Each row comes from the steps of one path. Every step used is in the known rows, and no mark comes twice. Write the path behind each row, first mark first.
Each row is shifted at random along 7 fixed directions that mean nothing.
Known rows:
pusoke dakun raseg sozas nezil tobig lifori soso: [ -69   36   71  139  -42  -48  112 -170    9  111  283   63   58  306
  118 -443   91   73 -262   54  301  156  124  -81   -1 -294 -144  230
  296   82 -262   31  102 -112   96  -92  134    9   41 -141  384 -116
  101   13 -228   -1   86  104   22 -258 -134  -17   -7  299]
nuruk tobig lifori nezil soso sozas: [ -75  -57  174   56 -166   15  -37   32 -196 -184  -41  241   95   59
 -119   34  378 -140 -304  317  250  148   52  119  -50  208   34  157
  228 -172  250  -38  142 -148 -256  373  113   76 -289 -191  511   35
  115    4 -385 -431  132    1 -165 -243  222   58 -120  295]
sozas dakun tobig lifori nuruk nezil: [ 207 -150  232  339   25  195 -190  226  -70 -281 -382  -64 -252  -55
  -60   86  -29 -166   56  503 -164  193 -373 -203  167  112 -109  216
  381 -352  -34  -92  143  313 -206  192 -150   16  326 -188  140  121
   64 -284 -333 -228 -287  -40 -195 -398  256  189   46  325]
nimipi nuruk nezil tobig raseg: [ 130  138   86  228   83  264    9 -108 -129  -55  162  -82 -230  202
  234  -39  150 -458    7  352  169   86   85 -344  165   69   43  399
  248 -147 -109  129  -52 -146  121  245  -79  158 -118  -84   60   60
  164  -36 -129 -133 -141  258 -135 -352  -14  246 -234  232]
tobig nuruk nimipi raseg soso sozas dakun: [-107  135   -3  602 -104  -38 -276 -140 -180   30   55  252  -27   42
   72 -174   51   19  -36  183  115  276 -115 -333  116 -188   60   93
  105 -303 -258 -154  -53   10  159  -57 -139 -128  171  -67  173   74
 -101 -228 -126 -148  -66   77 -126  -61  -91  -17 -370  265]
dakun tobig lifori nuruk nezil: [  69 -195  176  570    7  302 -287 -117 -180 -216 -156   -6 -193 -182
  -64    1  257 -176  -54  410 -114  208 -182 -231  136   47 -109  378
  213 -419 -148   61  -55  167 -301  122  -63  175  163 -337   41  -42
   60 -296 -211 -575 -165 -211 -268 -373  109   29 -198  372]
nimipi tobig nuruk nezil dakun raseg soso: [ 402  225  -54  214   88  252   50  -74   22 -233  198  -33 -102  269
   44  190   77 -213  -12  163  210  -92  -33 -333   77  -64   70  209
  373   43  183  -49  -59   67  397  220   39   98  139  -56  257   60
  263   43 -341   35  151   24   70 -181  -84  226 -125  190]
tobig lifori nuruk nimipi raseg sozas nezil: [ 247  135  131  191 -210  210  180  127   61 -258  178 -135  -16  352
  339 -171   71   82 -144  197  457  382 -175 -401  411 -182   30   99
   94 -318 -397 -194   15  197  310   93  154  112  120 -251  172  151
  195 -169 -211 -158 -329  186    1 -423   43  167 -312  207]
dakun raseg nimipi nuruk tobig lifori nezil soso sozas: [-167   16    8  338  -86  -71  -93 -299 -208  -48  191  147  290  165
  -68  -58  265  -22 -280   81  387  169  147   -6   -7  114  248   31
  175  -93  -85 -202   46 -261   46  118   52 -118 -245 -204  416   57
  110 -239 -363 -374  168   55   44 -124   -1   61 -316  213]
nimipi nuruk tobig lifori soso sozas nezil: [-134 -129   61  141  -93   90  216  351 -507 -179 -277  106 -102 -104
   40  -46 -140 -213   25  308  -46 -301  272   88 -155  458  -27  286
  464  -72   50  163  158  -52  -72  223  132 -230  254  -33  562  106
   -9  106 -511  124   67   17 -149 -309  209  136   37  574]
pusoke raseg nimipi tobig lifori: [ 361  -27 -184  276  -13  180   31   47 -132 -257 -214  247   74  -94
 -181   21 -356 -119  132   37   25 -131  -78  -22   72  125  -65  192
  515  -62  129  134  173  283   40  127  152 -235  467   79  180  -11
 -256 -150 -350  127  183  -30  225 -169  238  256   32  499]
raseg tobig nuruk nezil: [ 416  245   27  -45 -256  230  176  -71  263  -49   58   73 -126  328
   46  184   71 -145  -41  125  294  231   33 -141  184  211  -32  404
  372  159 -152  136  103 -128  469  311 -140   12 -336  178  219   26
  291 -182 -334  114  -47  329  127 -206  -80  298 -180  252]
sozas dakun tobig nuruk nimipi raseg pusoke: [ 406  484  189  442   99  222 -102  -72  288 -143  159 -283 -379  453
  361  -47  -96 -250  125  329   59  276 -157 -636  354 -255   43  279
  222 -152 -376  -66   -7 -131  522  189 -320  243  136 -109 -167   84
  277 -227   -5  -10 -458  375   84 -336 -166  347 -166   50]
raseg soso nimipi nuruk tobig lifori dakun: [ 144  275   34  338   48  116 -107  101 -147 -316   41   87   33  143
  -12   11   35 -139   81  190   83  103  -18 -127  134   13  220  116
  301 -308 -126 -155    7   48   42  269  -68   68  123 -179  275  107
   10 -147 -235 -215  -30  126  -70 -266  134  180 -284  261]
nuruk tobig lifori nimipi raseg soso sozas: [  81  116   91  395  -18  152   28  171 -405 -259 -170  197  -64  -45
  137  -29 -258 -238  120  201  -86 -320  260  -50  -20  178  117  221
  431  -19  -33  194   48 -109  -20  289   52  -54  280  -69  294  129
  -75  -66 -339  -33  141    2  -67 -226  299  205  -85  435]
nimipi nuruk nezil dakun raseg tobig lifori soso sozas: [  89  206  -18  371  232  140  136   64 -308 -240   61  -89 -176  173
  348  -51  -56 -255  -59  241   99 -104  231 -231  111  -73  154  199
  331 -161 -175  -52  -35 -180   46   72  -30   34  173  -90  297  180
   77   -6 -261  -60  -37   97 -154 -296   25  222  -84  323]
tobig nimipi raseg soso lifori nuruk: [   7  118 -209  109 -236  130  227  -17 -212   39  187  256  310  320
  256 -399  -45   74 -152 -119  559  291   55    7  284  -79  143   74
  201 -216 -476  -92   95   88   52  -90  228 -264   68   28  299   55
 -217  -17 -328   41  182  -35   46 -141  -48  -50 -351  344]
tobig nuruk nezil soso nimipi raseg: [ -68  267  150  388   49  234 -241  -21 -162 -129  157  -13 -178  199
  150  262  318 -535   35  500   48  162  -10 -416  110   21  205  213
  103 -334    6 -100 -154 -109  239  287 -102  158 -172 -178   73  119
  177  -26 -110 -364 -300  153 -191 -288   12  230 -367  328]
nezil sozas dakun tobig nimipi raseg soso nuruk: [ -73  394  543  583  178  -42 -477 -390  165   62   -2   55 -191  213
   38   93  140 -434   20  510 -198  215  -78 -272   28  -42  130  267
  221 -116 -160  -90 -149 -322  161  196 -536   94 -116 -212  -33  -58
  141 -378 -203 -271 -150  250 -172 -167   24  227 -189  196]
lifori dakun tobig nuruk nimipi raseg sozas: [ 120   36  -74  414  -76  148  -27 -105 -326   45   29  135    2   30
  219 -378 -183    7  -31   93  237  123   54 -212  195  -24   83  186
  312  -16 -343   88   54  -40  226   44  -50 -245  218  108  108   67
  -60 -187 -255 -164   94  146   70 -123  -53   42 -207  297]
nuruk nimipi raseg pusoke dakun tobig: [ 348  167 -261  730   52  277 -156  -60 -143 -177  362  -14  -72   90
  132 -388  143    5  -81   85  157  166 -222 -551  221 -565   13  222
  235 -302   30 -156  -16  144  119    0  320  200  459 -286 -124  -50
  -52   21   66 -400   17    8   89 -183 -190   69 -200  219]
nuruk tobig lifori nimipi raseg pusoke dakun: [ 369  157  -47  403   67  211   40  270 -167 -379  -24  -39 -136  126
  104 -194 -243 -123   98  216   21 -146   -6 -321  121 -186  -41  146
  382 -136  -28    8   91  164  127  276  216  166  478 -176  122  124
  -51   61  -88 -101  -51   65   58 -281  196  274   17  343]
dakun tobig nuruk nimipi raseg soso sozas: [-142  207   88  731   70  154 -419 -210 -399   21 -132   99  -14 -178
  168 -198  217 -267  -70  463   34  210  -98 -290  188  -46  281   82
  211 -485  -17 -157  -98 -171 -165   94 -172 -204  145 -114  -27   89
 -219 -266 -141 -470  -72   83 -186 -136    6   26 -246  315]
lifori nuruk nimipi raseg: [ 289  -13    3  427 -109  255   82   53 -167 -186  172   50 -241  146
  148  -55 -245 -199  199   60  -14  -64  134 -341  153   37  -71  506
  219   26 -376  266  -70  123  359  192   49  147  149  -77  -72   58
  208 -171 -190 -108 -159   82   43 -320   57  257 -428  383]
pusoke raseg tobig nuruk: [ 191  281   81  219  -60   99 -127 -162  107   79  -55   10  -27  130
   29 -180  104 -237  -50  290  205  295  -56 -117  219  -95    2  284
  295 -165 -165   38    0  -71  119  169 -148  -86 -152   51  -62   17
  -44 -224 -117 -167 -203  271   68 -248  -59  207 -187  337]
raseg soso nimipi nuruk tobig lifori nezil sozas dakun: [   0   34  136  181  -37 -156   -1   61  -80 -217   -4  210   93  179
 -100   69   31  -74  -41  180  121   34  -65   95   -5  251  116   76
  379    0   46 -174  159  -12  148  210  -62 -108  -29  -20  466   60
  128 -150 -426  -15  102  197  -56 -148  226  217 -145  251]
raseg sozas nezil tobig: [  53   29  393  246 -148 -160   26 -346  345  315  137  213 -275  211
  121 -296  -82 -215  -14  234   56  397  134  -55  169  251 -273  561
  340  204 -542  171   65 -327  215   65 -372   11 -355  188   27 -121
  151 -488   10  -28 -289  415   82 -247   59  327 -219  281]
dakun raseg tobig nuruk nimipi: [ 461  387    8  245  -43  532 -149  116  -94 -238  -64 -254 -156  194
  198  137   74 -443   71  411   59   44   56 -445  154 -117  172  358
  355  -78  113  255  -73  -85  296  412 -110  134   -8  -98 -165   42
  203  -71 -274  -95 -198  235    4 -356  -17  252  -70  298]
nuruk nimipi tobig lifori soso: [  25   79  222  132  -79  -10   39 -212  238 -140  -48  205   94  169
 -199  143  -31   29  -58  124  147  384  -27 -100  161  303   23  141
  216 -192 -215  -66  191  -18   -9  275 -170   -2 -144  -13  365   34
   33 -350 -368 -190  -52  293    5 -257  220  182 -193  219]
sozas nezil nuruk tobig lifori dakun raseg: [  11 -171   36   13 -134  -11   58  -43 -131  -48   16  114    1  214
  -98  -58  -53 -127  -10   96  105  -24  179  -18 -217  104  -88  319
  379  325 -150  287  170   11  203  198  -17  -42  -62  -63  379  -29
  337  -68 -424    9   90   63   -4 -233   69  102  -61  300]
pusoke nuruk nimipi raseg soso lifori: [  44  276  -28  487  -14  116 -121 -106 -222 -138  159  162   73  117
   88  -92  159 -258   14  120   13  120  120 -253  105 -194  188  199
  293 -171 -144   27 -177  -91  174  203   43  114   81 -156   39   89
   14 -212 -145 -186  -78  202  -48 -252   -5  172 -321  378]
soso nuruk nezil tobig lifori: [  76    7  -85  337   25  248  -84  -54 -285 -146  137  135 -265  -36
  164    9  214 -366  -26  299   72  249  -28 -184  106  -95  -91  450
  166 -311 -131  143    1  -75 -131   73  -85  181  -43  -73  122  -84
   45  -44   11 -203  -86  -26 -250 -319   -2   92 -196  344]
pusoke nuruk nimipi raseg tobig lifori soso: [-224 -104  -31  679   77  133 -301  -72 -576  -25 -411  196  102 -416
 -183  -85 -210 -324  190  360 -438 -268  274  -54 -221  305   43  139
  496 -155   53  307  -96  -32 -186  216  -49 -289  374   32  110  113
 -228 -293 -340 -167    8   72 -181 -164  311  141   99  619]
lifori dakun raseg pusoke tobig nuruk: [ 332  208   54  -89 -152  170   93  -11  -98   13 -197  -93  -37  304
   15 -385   26 -197  -57  230  329   -4   -3  -26  122  -14   78  174
  479  139  131   78  150   11  204  349   71 -123   58  103   69  100
   36   49 -433  -72   25  180  223 -160  -50  221  118  282]
sozas raseg soso nuruk: [  49  165    3  312 -206  107 -118   -5 -139  147  191   62  -54  124
  102 -218  126 -172   28  119  150  253  -31 -233   99 -271  -23  419
  249 -136 -168   33 -105  -56  181   32    0   19   20  -49    6   -3
   21  -73 -143 -112 -130   23   -4 -231 -135   73 -312  371]
soso nimipi nuruk nezil sozas: [-275 -108 -327   14 -248   62  277  -12 -595  232  247  163  247   66
  237 -466  402 -280 -311  112  681  363  112   26  124  121  260  159
  270  -27   -5    5  190 -281  -62  -19  325 -337 -325  312  253  -30
 -206  212 -209 -282  182  244  -80  -71  -17  -37 -186  416]
raseg soso lifori dakun tobig nimipi nuruk: [ 236  281  178  257   49  160  -99  -20   83 -247  -12  110   71  301
    1  -38    3  -79  -17  182  128  196 -103  -67  212   38  149  153
  343 -279 -195 -204   42  129   22  194 -101    7  159 -235  222   21
  -34 -234 -438 -152   66   19   -3 -263   20  149 -234  269]
sozas nezil dakun tobig: [ 199   75  249  331   88  176 -201   46  192  -45  171 -165 -207  180
  144 -287  309 -337 -147  579  134  446 -242 -343  190 -225 -187  410
  256 -372   -2 -124   48   36 -216  102  -42  272  -25 -273 -100 -167
  115  -57   16 -479 -365   49 -171 -479  -16  128  -88  232]
nuruk tobig nimipi raseg soso dakun: [-106  187 -204  224 -174   24   55 -162 -192  207  151  434  222  213
    8 -121  -33  -84  -93  -54  307  128  271  -43  -43   64  195  131
  371  118 -247   85  122 -277  191  122  -28 -279 -122  155  447  -14
 -105  -30 -254   34  364  225   57   43   -9  -11 -215  304]
raseg soso nuruk nezil dakun tobig nimipi: [-212  138  -72  330  -47   39 -296 -413    2  241  279  191  150  160
  -70   11  448 -167 -280  211  356  505  -85 -127  -36 -117  122  148
  167  -90 -119 -211    1 -319   66   65 -184  -55 -422  -47  227 -142
   90 -189 -136 -419  119  142  -87  -19 -189  -47 -197  197]
nimipi tobig nuruk nezil sozas raseg pusoke: [ -61 -175    4  639  -56   36 -269 -230 -373   57  -73   31  -85 -241
  126 -390  308 -103 -144  432  139  252 -252 -277  164  -96  -56   82
  189 -404  148 -141 -119  107 -154 -121  107 -124  342   -2   25   10
 -231  -62  -68 -418  -96 -226 -211 -100   99   14 -123  284]
pusoke dakun raseg tobig lifori soso nuruk nezil sozas: [  82  -42 -357   56  -77   75  257  120 -528 -156    5  234  111   58
  -14  -13  -11  -24 -179  -82  230 -268  118  120 -178  -96   85  154
  508  276  280   93  177   -6  194   89  299 -270  171  132  576   69
   41  240 -593  187  530  -11   45  -14   -2   71  146  486]
soso dakun tobig nimipi raseg pusoke: [ 337   67 -356  636  -11  485  -50  169 -452 -196   86  134 -141   42
  231 -319  -71 -159   27  121  117 -133 -137 -339  150 -325  -39  312
  339 -359   71   43   54  288  -41  -75  346   -2  713 -164   46  -78
 -273  268 -159 -157  256 -393   -5 -107 -120  -45  -71  423]
tobig nuruk nezil dakun raseg pusoke: [ 318   21 -260  461   53  424  -60  111 -382 -167   74 -191 -337   87
  265 -205   89 -334   20  314  127  -70  -40 -549  117 -310 -126  340
  295 -144   78  142 -142  161  213   97  163  211  353  -79  -58   64
   68  217  -22 -195  -98 -204  -75 -211 -114  120  -22  366]
raseg nimipi tobig nuruk nezil: [ 107   -9 -167  191 -250  292  -48 -122 -186   17   -3  105  218  -36
  -54  -66  260 -141 -149  236  404  215   10 -109   69  224  153  123
  347 -124  183    2   48  -36   68  194  151 -226  -43  109  220  -50
  -64  -26 -366 -209  144   70   11 -122    7   38  -88  321]
nuruk nimipi tobig lifori dakun raseg soso sozas nezil: [ 206  215   84  171  -40   48  179   35   97 -308   90   56  -73  388
  244   26 -119   44  -43   15  279   43   83 -198  151  -87  125   95
  340   41 -248 -103  167  -28  301   73    9   13  208 -118  445   50
  161 -123 -378  120  -25  133  128 -292   42  204 -118  185]
pusoke dakun tobig lifori nezil soso sozas raseg nimipi nuruk: [-130   85  286  412  174 -267 -259 -192  100  -17   50   49    1  203
   -8  -57  -24 -116 -121  303   65  218  -50  -39   61   -6   46   70
  268 -110 -308 -338   68 -225  143   -1 -256 -144  -33 -149  228   20
   35 -422 -226 -193 -223  205   65 -215   43  274 -178  312]
dakun tobig nimipi nuruk nezil soso sozas raseg: [-352  -70  -29  365  -59   36 -177 -206 -366  205  162  117   38   27
   50   21  227 -249 -177  244  131  114   93 -119 -172   70   89  192
  193   -4  -69    8   23 -339   89  -73   11 -232  -97  -88  302  -89
   23  -94 -311 -174   93  -43  -89  -91 -106  -23 -192  375]
pusoke nuruk nimipi raseg: [ 304  110   63  417  -51   76  -73    1  -18 -197    2  130 -167  125
 -110   56 -113 -200  166  183  -40  132 -208 -319  196   14  -70  307
  251 -146 -103  -32   18  221  321  259  -16   89  116  -50  -42  152
   85 -344 -142 -152 -233  221  115 -263  103  354 -334  371]
nimipi raseg sozas dakun tobig nuruk nezil soso: [  31  225  332  414   99    3 -218  -89   27   47  -50  -45 -146  125
  125   21  103 -248  -68  537    4  292 -230 -371  210   38  123   21
  317 -247  -33 -306  -44 -121  201  180 -279  -99   56  -54  163  234
  126 -302 -197 -184 -244  291  -71 -217   55  257  -67  152]
raseg pusoke tobig lifori: [ 452  116   89  308  -36  269  -34  -57   58 -262 -175  108 -288    7
 -138  -68  -45 -235   83  230 -163  -30  -72 -156  108   24 -263  469
  415 -115   61  257   37  122   14  272   -5  231  273 -102    0 -102
  -36 -151 -163  -68  -26  -19   69 -234  100  273   34  407]

Write each row's path:
[  24 -113 -255   64  -82   67  109  232 -525  -96  -21   -4  -34  121
  245 -260  -71 -181 -114  118  230 -225  108   33 -156 -169   58  151
  476  341  150  158  221 -165  251  140  258 -200  211  110  228   19
  107  218 -381   82  110  119   74 -100   31  153  235  425] -> soso sozas raseg pusoke dakun tobig lifori nezil nuruk nimipi
[  37 -106  219  -14 -128   32  -88  -51 -216  -82 -196    6  300   32
 -171 -186  210 -221 -190  411  214  -32    3  164  -99  230  111   57
  456   40  444   45   75    4  -56  300  189 -221    1  -89  188  -61
   17  -78 -643 -214  106  100  -39 -243  268  187   94  390] -> pusoke tobig lifori nezil sozas raseg nimipi nuruk
[  22  103  365  358  185   15 -239  112  123 -231  -81   64 -135  256
   19  188  -95 -319   96  459 -137  146 -213 -188  125  129   45  148
  309 -319  -66 -237  202   76  -35  177 -218   25  139 -225  197   89
  103 -235 -287 -205 -288  143  -88 -366  208  298  -98  266] -> sozas dakun tobig lifori nezil soso nimipi raseg
[ 151  272   53  375   37   75  -60 -123  136 -122  240   38 -179  416
  316   29 -194  -74   55  -60   22  159   90 -246  173 -290   41  385
  264   87 -730   96  -19 -190  409   36 -360  160   22 -143  110  -19
  290 -336 -217  178 -163  222   36 -297 -160  154 -343  152] -> sozas dakun tobig raseg soso lifori nuruk nimipi
[ 229  386   65  410  248  138   26   -3  -58 -278   88  -79 -159  299
  165  -51 -167 -262  105  172  -20  -46  112 -194  221 -213  165  278
  345 -271 -358 -114  -57  -18  187   95 -135  104  275 -189   93   36
   12 -164 -217    5 -147  100   61 -369  -42  263 -206  334] -> pusoke tobig lifori soso dakun raseg nimipi nuruk
[-124  -19  263  219    4 -231  -43 -327   51  175    7  157 -257  210
  165 -361  -34 -216 -137  208   66   94  338   56  -63  -30 -227  398
  305  277 -446  244   68 -476   96   39 -260   72 -177   67  136 -146
   94 -207  -62 -133 -197  232  -25 -173   22  219  -41  344] -> soso sozas raseg pusoke tobig lifori nezil dakun
[ 226   47 -207  482   62  325  -78  174 -464 -220   -6  139  -83   26
   48  -88 -296 -212  253    3  -60 -452   24 -105  -16   28   70  379
  498  -35    8  125   31  236  190   88  126 -150  565  -83  167   30
  -80   63 -475   56  287 -185   92 -128  -64  115 -184  479] -> lifori dakun tobig raseg soso nimipi nuruk
[-108 -189   57  303   36   90 -247   32 -310 -161 -190  167    2  -56
  -66   21  192 -320  -95  446   51  249 -127   -3   30  127  112  178
  313 -265   45  -56  146   60 -251  272 -137  -76  -61  -58  143   14
   25 -173 -299 -508  -73   96 -242 -228  232   83  -52  361] -> soso dakun tobig lifori nezil nuruk nimipi
[   7  125  363  128  -37   35   -3    4  -45 -138 -111   13   -6  293
  -38  116  -48 -215   39  319   60  -37  -69  -18   35  309  152  151
  368  -52   77 -157  132   57  202  258  -80 -151   68 -159  326  174
  189 -228 -602  -13  -89  238   23 -274  144  328  -89  362] -> dakun raseg sozas nezil tobig lifori soso nimipi nuruk
[ 299  298  -33  443  346  125  234  165 -167 -471  203 -146 -479  297
  374   61 -178 -297  126  139  -93 -300    5 -248  196 -140   29  327
  402  -12 -186 -107    6  -68  453   97   28  248  371  -62  197   63
  170   86 -129  130  -98   96   59 -277    6  435  -37  373] -> raseg pusoke dakun tobig lifori soso nimipi nuruk nezil sozas
[ 492  137  -13  440  222  384   16  398 -167 -515 -197 -181 -307  120
  251  -44 -283 -265  159  381 -102 -237 -101 -452  243  -85   11  164
  530 -207  129  -32  116  231  174  336  165  134  637 -178   11  175
   14   42 -176  -78 -199  150   75 -387  223  411  188  383] -> nuruk nimipi raseg pusoke dakun tobig lifori nezil
[ 283  451  363  349  131  232 -161   62   73 -368 -137  -22 -258  262
  141  338  -90 -360  109  367 -239 -113   45 -390   29  -32  199  229
  431   12   62  122   16 -228  246  428 -303  201  200 -260  174  100
  264 -213 -411   38 -100  336  -84 -319  132  342   21  225] -> nuruk nimipi raseg soso sozas dakun tobig lifori
[ 192  314  215   89  112 -136  110  -37  325 -178  117  -80 -162  595
   15  125 -158 -227   83  143  107   60  -91  -97  159   66   81  126
  356   75 -229 -301  212  -85  525  171 -174   26  -19  -49  215  129
  277 -256 -281  180 -281  387  307 -230  -28  498  -82  168] -> sozas dakun raseg pusoke tobig lifori nezil soso nimipi nuruk
[-192 -165  114  431  -39  -37  -54 -111 -324  -56  -22  217   88  -25
  -57 -180  107  -20 -136  190   75  -22   12    6  -67   -5   44  142
  306 -200  -11 -138  -13  172  -80  -43  106 -168  367 -174  432   40
  -14  -37 -467 -227  179 -163 -154 -128   55  -47 -107  397] -> nimipi tobig lifori soso dakun raseg sozas nezil nuruk
[-200  221  -75   78  -91  -89    4 -122  -97   88  306 -108  154  485
  103 -168  316 -226 -204   81  378  147  173  -33 -115 -228  181   35
  283  213 -139  -59  129 -458  326  153   61   70 -315  -60  334   28
  315   39 -174 -105 -110  282  125 -179 -155  111   22  159] -> sozas dakun raseg pusoke nuruk tobig lifori nezil soso nimipi
[-300   -6  230  369  128  -16  -85   80 -378  -97 -197    5  -98   -7
  249  -64  -54 -356   15  516  -76   18   20  -98   15  196  181   94
  301 -266  -62 -110  111 -110 -124  153 -103 -221  135  -86  207  158
   36 -145 -343 -182 -243  173 -231 -328  243  206   -8  379] -> dakun tobig lifori soso sozas nezil nuruk nimipi raseg
[ 141  -87  -34  812  169  210 -493 -173 -197 -131 -110   26 -314 -164
 -170   15  130 -352   67  467 -309  -49 -244 -295  -96  -92 -254  305
  322 -187  149   -3 -153  140   22  131  -56  205  315 -199 -113  -91
   13 -231    5 -435 -123 -241 -101 -114   48  181   35  424] -> raseg pusoke nuruk nezil dakun tobig nimipi
[ 103  141   43  734  385  356 -195 -164 -501 -307  181 -277 -322  -59
  415 -259  123 -584   62  411 -253 -344  500 -398  -36 -331  109  437
  355  -38 -212  426 -406 -291   58   64   -3  392  333 -328 -172 -210
  112   13    5 -309 -117 -115 -251 -454   27  145  -73  384] -> pusoke tobig lifori dakun raseg nimipi nuruk nezil sozas
[  36   92  161  259   71   29 -140   43  -38 -204  -41   39   55  231
    0   84  -26 -258   99  258   43  -18  -91  -53   34   65  211   97
  389 -105   56 -185  109  108  102  152  -53  -86  192 -100  205   77
  117 -112 -420  -50  -62  112  -25 -225  150  219  -63  248] -> sozas dakun raseg soso nimipi tobig lifori nezil nuruk
[  21  199 -154  573  213  163 -102   73 -315 -173   26   21  -34   48
   80 -145 -200 -198  116  122  -93 -103  144 -187   58 -170  116  259
  355 -255 -294  -14   19   14   53  -64   -4 -119  398 -119  124   19
 -192  -73 -185  -26  -19   82  -14 -224  -58  121 -158  521] -> pusoke dakun raseg tobig lifori soso nimipi nuruk
[-528  119  117  603  -62 -149 -468 -600 -213  342  301  258  197   76
  -17 -291  619 -182 -300  300  173  260  115  -80 -234 -252  165   11
   76 -104  -66 -109 -180 -440  -73  -69  -31  -11 -239 -231  243 -137
   43 -174  -94 -442   81   83 -302  -29 -181 -155 -231  181] -> pusoke nuruk nezil tobig nimipi raseg soso sozas dakun
[-123  144   30  222  -86   25 -228 -185 -185  153 -141  177   99  119
  -39  -37  -18 -182  -11  145  186  186   29  -58    7   97  253  134
  397   87 -144  -20  104 -230  161  320 -311 -269 -186  110  201  136
   33 -284 -419 -207   67  366   72  -57   13  135 -102  265] -> lifori dakun tobig raseg soso nuruk nimipi
